Below are the code and all the weights of a small trained network. Each question names an input and a target symbol and asks about switching units off, where a switched-off unit gives its printed mean instead of its output.

import numpy as np


def w(rows, s, z=0):
    codes = np.array(rows[::2]) - 128.0
    scale = np.full(codes.shape[1], s)
    scale[-1] = z or s
    return codes * scale


def norm(h):
    return h / np.sqrt((h * h).mean(-1, keepdims=True) + 1e-5)


def f(y):
    return np.maximum(y, 0)


def softmax(a):
    e = np.exp(a - a.max(-1, keepdims=True))
    return e / e.sum(-1, keepdims=True)


def log_softmax(a):
    a = a - a.max(-1, keepdims=True)
    return a - np.log(np.exp(a).sum(-1, keepdims=True))


def net(x, mask):
    ids = ['αβμξπτψ'.index(c) for c in x.split()]
    T = len(ids)
    res = E[ids] + P[:T]
    u = 0
    for l in range(2):
        q, k, v = (norm(res) @ M[l].T for M in (Q, K, V))
        z = softmax(np.where(np.tri(T) > 0, q @ k.T / 3**0.5, -1e9)) @ v
        res = res + np.where(mask[u], z, O[l][:, -1]) @ O[l][:, :-1]
        u += 1
        y = f(norm(res) @ A[l][:, :-1].T + A[l][:, -1])
        res = res + np.where(mask[u : u + 12], y, B[l][:, -1]) @ B[l][:, :-1]
        u += 12
    return log_softmax(norm(res)[-1] @ U[:, :-1].T + U[:, -1])


Q, K, V, O, A, B = {}, {}, {}, {}, {}, {}
E = w([
[84,61,99,140],'α',
[127,56,113,77],'β',
[144,58,93,255],'μ',
[139,88,115,78],'ξ',
[93,173,130,171],'π',
[57,104,102,165],'τ',
[108,45,116,100],'ψ',
],0.023)
P = w([
[121,95,205,207],'0',
[254,193,31,127],'1',
[159,127,230,167],'2',
[135,168,85,102],'3',
[115,153,118,85],'4',
[98,159,119,63],'5',
[74,154,163,62],'6',
],0.0084)
Q[0] = w([
[45,70,233,174],'L0H1',
[83,165,87,74],'L0H1',
[140,134,5,168],'L0H1',
],0.0032)
K[0] = w([
[90,162,4,54],'L0H1',
[77,119,231,62],'L0H1',
[178,83,59,254],'L0H1',
],0.0042)
V[0] = w([
[70,159,81,38],'L0H1',
[178,183,83,123],'L0H1',
[169,183,5,77],'L0H1',
],0.011)
O[0] = w([
[44,123,136,134,56],'L0H1',
[45,35,131,97,27],'L0H1',
[71,87,254,191,2],'L0H1',
],0.0084,0.0035)
A[0] = w([
[100,141,105,170,59],'L0N1',
[71,135,97,138,64],'L0N2',
[159,88,152,53,163],'L0N3',
[106,127,34,128,233],'L0N4',
[170,115,244,132,106],'L0N5',
[119,131,219,125,37],'L0N6',
[81,119,66,221,179],'L0N7',
[99,136,119,201,36],'L0N8',
[141,143,113,163,103],'L0N9',
[100,147,141,202,108],'L0N10',
[139,209,119,131,8],'L0N11',
[86,116,206,78,2],'L0N12',
],0.011,0.0041)
B[0] = w([
[83,158,29,240,153],'L0N1',
[74,149,136,143,155],'L0N2',
[117,196,1,203,181],'L0N3',
[83,116,184,218,254],'L0N4',
[97,167,1,144,134],'L0N5',
[189,114,131,63,130],'L0N6',
[214,75,245,68,235],'L0N7',
[106,194,81,214,155],'L0N8',
[172,142,87,107,155],'L0N9',
[115,148,25,179,172],'L0N10',
[154,122,132,117,165],'L0N11',
[110,157,66,233,133],'L0N12',
],0.006,0.0091)
Q[1] = w([
[4,154,72,157],'L1H1',
[129,136,139,179],'L1H1',
[119,74,176,111],'L1H1',
],0.017)
K[1] = w([
[9,192,157,1],'L1H1',
[90,107,110,33],'L1H1',
[254,160,118,152],'L1H1',
],0.0075)
V[1] = w([
[174,247,137,108],'L1H1',
[79,200,172,170],'L1H1',
[111,118,181,244],'L1H1',
],0.011)
O[1] = w([
[29,25,101,87,210],'L1H1',
[180,40,2,118,126],'L1H1',
[220,117,196,115,255],'L1H1',
],0.0098,0.0039)
A[1] = w([
[75,138,70,210,121],'L1N1',
[121,196,87,70,126],'L1N2',
[98,8,129,200,178],'L1N3',
[27,150,140,162,2],'L1N4',
[176,179,215,93,137],'L1N5',
[121,204,147,205,65],'L1N6',
[51,42,209,4,124],'L1N7',
[80,131,113,155,191],'L1N8',
[139,131,211,60,194],'L1N9',
[229,195,158,70,95],'L1N10',
[71,179,120,160,38],'L1N11',
[76,98,128,162,126],'L1N12',
],0.013,0.0071)
B[1] = w([
[130,95,122,123,218],'L1N1',
[143,175,174,133,158],'L1N2',
[117,180,105,83,248],'L1N3',
[119,73,164,229,146],'L1N4',
[55,98,111,76,160],'L1N5',
[145,161,139,96,185],'L1N6',
[43,123,253,100,159],'L1N7',
[150,108,108,88,191],'L1N8',
[65,69,104,106,146],'L1N9',
[132,75,172,133,165],'L1N10',
[40,132,147,205,149],'L1N11',
[147,74,120,116,166],'L1N12',
],0.015,0.011)
U = w([
[180,178,219,54,93],'α',
[95,154,131,215,128],'β',
[135,57,171,81,254],'μ',
[94,35,72,198,86],'ξ',
[146,111,32,42,127],'π',
[244,79,130,174,179],'τ',
[85,250,117,111,55],'ψ',
],0.013,0.0041)

Each question gives the input, a string of symbols that net reads in full, and the target symbol t.
The units are the heads (3 rows each of Q, K, V and O) and the neurons (one row each of A and B). Each row of codes is followed by its name. A weight is (code - 128) times the scale printed after its matrix; where a second scale follows, it is the last column's (O, A, B and U).
mask holds one flag per unit, layer by layer, with each layer's heads first. A switched-off unit (its flag False) gives its mean, the last column of its rows in O or B, instead of its output. The means were averaged over made-up inputs and are rounded, as every weight is.
A unit's drop is (log p(t) with every unit on - log p(t) with that unit switched off) / (log p(t) with every unit on - log p(t) with every unit switched off).
The circuit of an input: a set's keep is (log p(t) with only the set's units on - log p(t) with every unit switched off) / (log p(t) with every unit on - log p(t) with every unit switched off). Starting from the 12 units with the biggest drops (on a tie, the unit counted first), units are removed one at a time, each time the one whose removal leaves the highest keep (on an exact tie, the one counted first), for as long as the keep stays at least 0.8.
units of the circuit, in order: the units of the circuit, biggest drop first
most important unit: the unit with the biggest drop
k most important neurons: the k neurons with the biggest drops, biggest first
k most important neurons of layer l: the k neurons of layer l with the biggest drops, biggest first
input α α ψ ξ α ψ β, target ψ: units of the circuit, in order	[L1H1; L0N7]
input π α α μ τ ξ, target τ: 3 most important neurons of layer 0	[L0N3; L0N7; L0N2]
input π π π τ μ β τ, target β: units of the circuit, in order	[L1H1; L1N4]
input π β τ, target β: 2 most important neurons	[L0N7; L0N8]
input ξ π π π τ π β, target π: units of the circuit, in order	[L0N3; L0N7]
input π α π π α ξ, target α: 4 most important neurons	[L0N7; L0N3; L0N2; L1N10]
input π α π ξ ψ ψ, target ψ: units of the circuit, in order	[L0H1; L1H1; L0N7]
input ψ τ ψ, target τ: 3 most important neurons of layer 1	[L1N3; L1N7; L1N5]
input ξ μ π, target μ: 3 most important neurons	[L0N3; L1N5; L1N10]
input α α ψ, target α: 4 most important neurons of layer 0	[L0N3; L0N7; L0N5; L0N10]
input τ π τ β, target τ: 4 most important neurons	[L0N3; L1N3; L0N7; L0N2]
input α π α α ξ π, target ξ: most important unit	L0H1
input β β α π β β, target β: 3 most important neurons	[L0N3; L0N7; L1N2]
input α ψ α π α ξ, target α: 4 most important neurons of layer 0	[L0N3; L0N7; L0N4; L0N2]
input α τ α α β, target α: 3 most important neurons of layer 0	[L0N3; L0N7; L0N4]
input π α β μ ψ ξ, target ψ: 3 most important neurons	[L0N7; L0N3; L1N2]
input β π π μ, target τ: units of the circuit, in order	[L1H1]
input μ β ξ, target β: 4 most important neurons	[L0N7; L0N3; L0N5; L1N11]
input τ α τ τ, target τ: 2 most important neurons of layer 0	[L0N7; L0N1]
input π π ξ, target π: 3 most important neurons	[L0N3; L0N7; L0N5]
input π ξ β, target ξ: 2 most important neurons of layer 0	[L0N3; L0N7]
input ξ α ψ ψ, target ψ: 2 most important neurons	[L0N7; L1N6]
input α ξ μ π μ ψ ξ, target ψ: 4 most important neurons	[L0N7; L0N3; L0N12; L1N2]
input π π α μ π, target μ: most important neuron of layer 1	[L1N10]
input ξ α τ, target α: 3 most important neurons	[L0N3; L1N6; L0N7]
input π α α τ π τ ξ, target τ: 2 most important neurons	[L0N3; L0N2]
input α α β, target α: 4 most important neurons	[L0N3; L0N7; L0N4; L0N5]
input π ξ π, target ξ: 2 most important neurons	[L0N7; L1N4]
